Here is a tiny trained network, its code and every weight. The questions are about switching its units off for an input and a class, where a switched-off unit gives its printed mean instead of its output.

import numpy as np


def w(rows, s, z=0):
    codes = np.array(rows[::2]) - 128.0
    scale = np.full(codes.shape[1], s)
    scale[-1] = z or s
    return codes * scale


def norm(h):
    return h / np.sqrt((h * h).mean(-1, keepdims=True) + 1e-5)


def f(y):
    return y / 2 * (1 + np.tanh(0.7978845608 * (y + 0.044715 * y**3)))


def log_softmax(a):
    a = a - a.max(-1, keepdims=True)
    return a - np.log(np.exp(a).sum(-1, keepdims=True))


def net(x, mask):
    res = np.array(x, float).reshape(1, 4) / 4 @ E
    u = 0
    for l in range(2):
        y = f(norm(res) @ A[l][:, :-1].T + A[l][:, -1])
        res = res + np.where(mask[u : u + 10], y, B[l][:, -1]) @ B[l][:, :-1]
        u += 10
    return log_softmax(norm(res)[-1] @ U[:, :-1].T + U[:, -1])


A, B = {}, {}
E = w([
[79,134,174,58,134,106,214],'x0',
[139,164,56,6,129,7,71],'x1',
[252,138,171,121,136,108,157],'x2',
[196,103,185,147,31,89,111],'x3',
],0.0038)
A[0] = w([
[122,149,136,131,20,98,93,93],'L0N1',
[173,130,64,68,109,68,77,35],'L0N2',
[105,145,136,180,175,217,183,90],'L0N3',
[150,112,120,212,141,189,124,27],'L0N4',
[34,126,192,101,83,158,191,170],'L0N5',
[109,130,127,177,57,177,66,58],'L0N6',
[94,165,41,206,219,243,70,60],'L0N7',
[138,147,136,189,121,138,98,9],'L0N8',
[204,137,197,210,113,165,78,148],'L0N9',
[157,117,122,254,59,137,76,29],'L0N10',
],0.0061,0.0013)
B[0] = w([
[115,83,119,142,242,131,207,165],'L0N1',
[152,225,210,146,193,131,6,218],'L0N2',
[87,76,149,40,254,114,107,216],'L0N3',
[208,167,134,186,151,72,4,188],'L0N4',
[67,133,242,172,120,100,161,212],'L0N5',
[250,110,160,157,117,211,180,168],'L0N6',
[5,87,134,196,132,34,150,253],'L0N7',
[142,123,105,169,146,167,66,136],'L0N8',
[166,112,38,90,5,165,154,240],'L0N9',
[216,151,83,225,99,253,126,221],'L0N10',
],0.0064,0.0039)
A[1] = w([
[105,68,115,163,11,119,246,123],'L1N1',
[50,99,219,229,185,87,171,161],'L1N2',
[162,99,96,60,208,42,53,53],'L1N3',
[6,32,88,211,185,108,104,123],'L1N4',
[165,163,3,116,84,160,91,2],'L1N5',
[29,66,162,92,136,41,157,177],'L1N6',
[98,221,172,153,149,121,43,37],'L1N7',
[136,152,74,215,214,134,100,62],'L1N8',
[199,216,169,90,106,127,187,175],'L1N9',
[121,67,83,67,171,113,173,67],'L1N10',
],0.0064,0.0015)
B[1] = w([
[126,179,66,103,165,22,108,163],'L1N1',
[38,93,124,48,146,173,108,253],'L1N2',
[204,189,122,77,201,177,61,202],'L1N3',
[61,100,230,104,112,150,218,234],'L1N4',
[135,86,203,165,144,204,127,163],'L1N5',
[146,70,146,192,92,199,120,254],'L1N6',
[183,151,157,125,179,33,130,184],'L1N7',
[107,142,150,2,91,108,133,175],'L1N8',
[26,99,98,153,129,137,159,174],'L1N9',
[199,129,141,117,166,100,231,132],'L1N10',
],0.0079,0.0055)
U = w([
[190,209,138,51,203,93,59,199],'0',
[224,104,84,179,60,228,123,216],'1',
[130,148,51,116,86,55,190,3],'2',
[1,62,204,81,137,175,163,182],'3',
],0.0086,0.0021)

Each question gives the input, the list of numbers given to net, and the class t.
The units are the neurons (one row each of A and B). Each row of codes is followed by its name. A weight is (code - 128) times the scale printed after its matrix; where a second scale follows, it is the last column's (A, B and U).
mask holds one flag per neuron, layer by layer. A switched-off neuron (its flag False) gives its mean, the last column of its row in B, instead of its output. The means were averaged over made-up inputs and are rounded, as every weight is.
A unit's drop is (log p(t) with every unit on - log p(t) with that unit switched off) / (log p(t) with every unit on - log p(t) with every unit switched off).
The circuit of an input: a set's keep is (log p(t) with only the set's units on - log p(t) with every unit switched off) / (log p(t) with every unit on - log p(t) with every unit switched off). Starting from the 12 units with the biggest drops (on a tie, the unit counted first), units are removed one at a time, each time the one whose removal leaves the highest keep (on an exact tie, the one counted first), for as long as the keep stays at least 0.8.
units of the circuit, in order: the units of the circuit, biggest drop first
unit that matters most: the unit with the biggest drop
k most important neurons: the k neurons with the biggest drops, biggest first
top k neurons in layer l: the k neurons of layer l with the biggest drops, biggest first
drop when u is switched off: that unit's drop, to one decimal
input [2,0,5,-3], class 2: unit that matters most -> L0N7
input [1,-6,-6,5], class 1: top 3 neurons in layer 0 -> (L0N10; L0N6; L0N7)
input [7,-5,2,7], class 2: units of the circuit, in order -> (L1N1; L0N2)
input [-4,-8,-2,1], class 1: 3 most important neurons -> (L0N10; L0N9; L0N6)
input [1,6,-5,-5], class 0: 2 most important neurons -> (L0N2; L1N3)
input [-5,0,5,-3], class 1: 3 most important neurons -> (L0N9; L1N5; L1N2)
input [1,0,8,1], class 2: top 3 neurons in layer 0 -> (L0N10; L0N4; L0N2)
input [3,1,6,-6], class 0: 2 most important neurons -> (L0N7; L0N5)
input [2,-4,6,2], class 1: top 4 neurons in layer 0 -> (L0N7; L0N5; L0N4; L0N1)
input [4,-4,3,6], class 2: drop when L1N1 is switched off -> 0.4
input [4,3,6,-7], class 0: drop when L1N2 is switched off -> 0.1
input [1,-1,1,1], class 2: drop when L1N1 is switched off -> 0.3
input [2,4,4,-4], class 0: drop when L1N4 is switched off -> 0.0
input [8,-4,7,8], class 2: unit that matters most -> L1N1
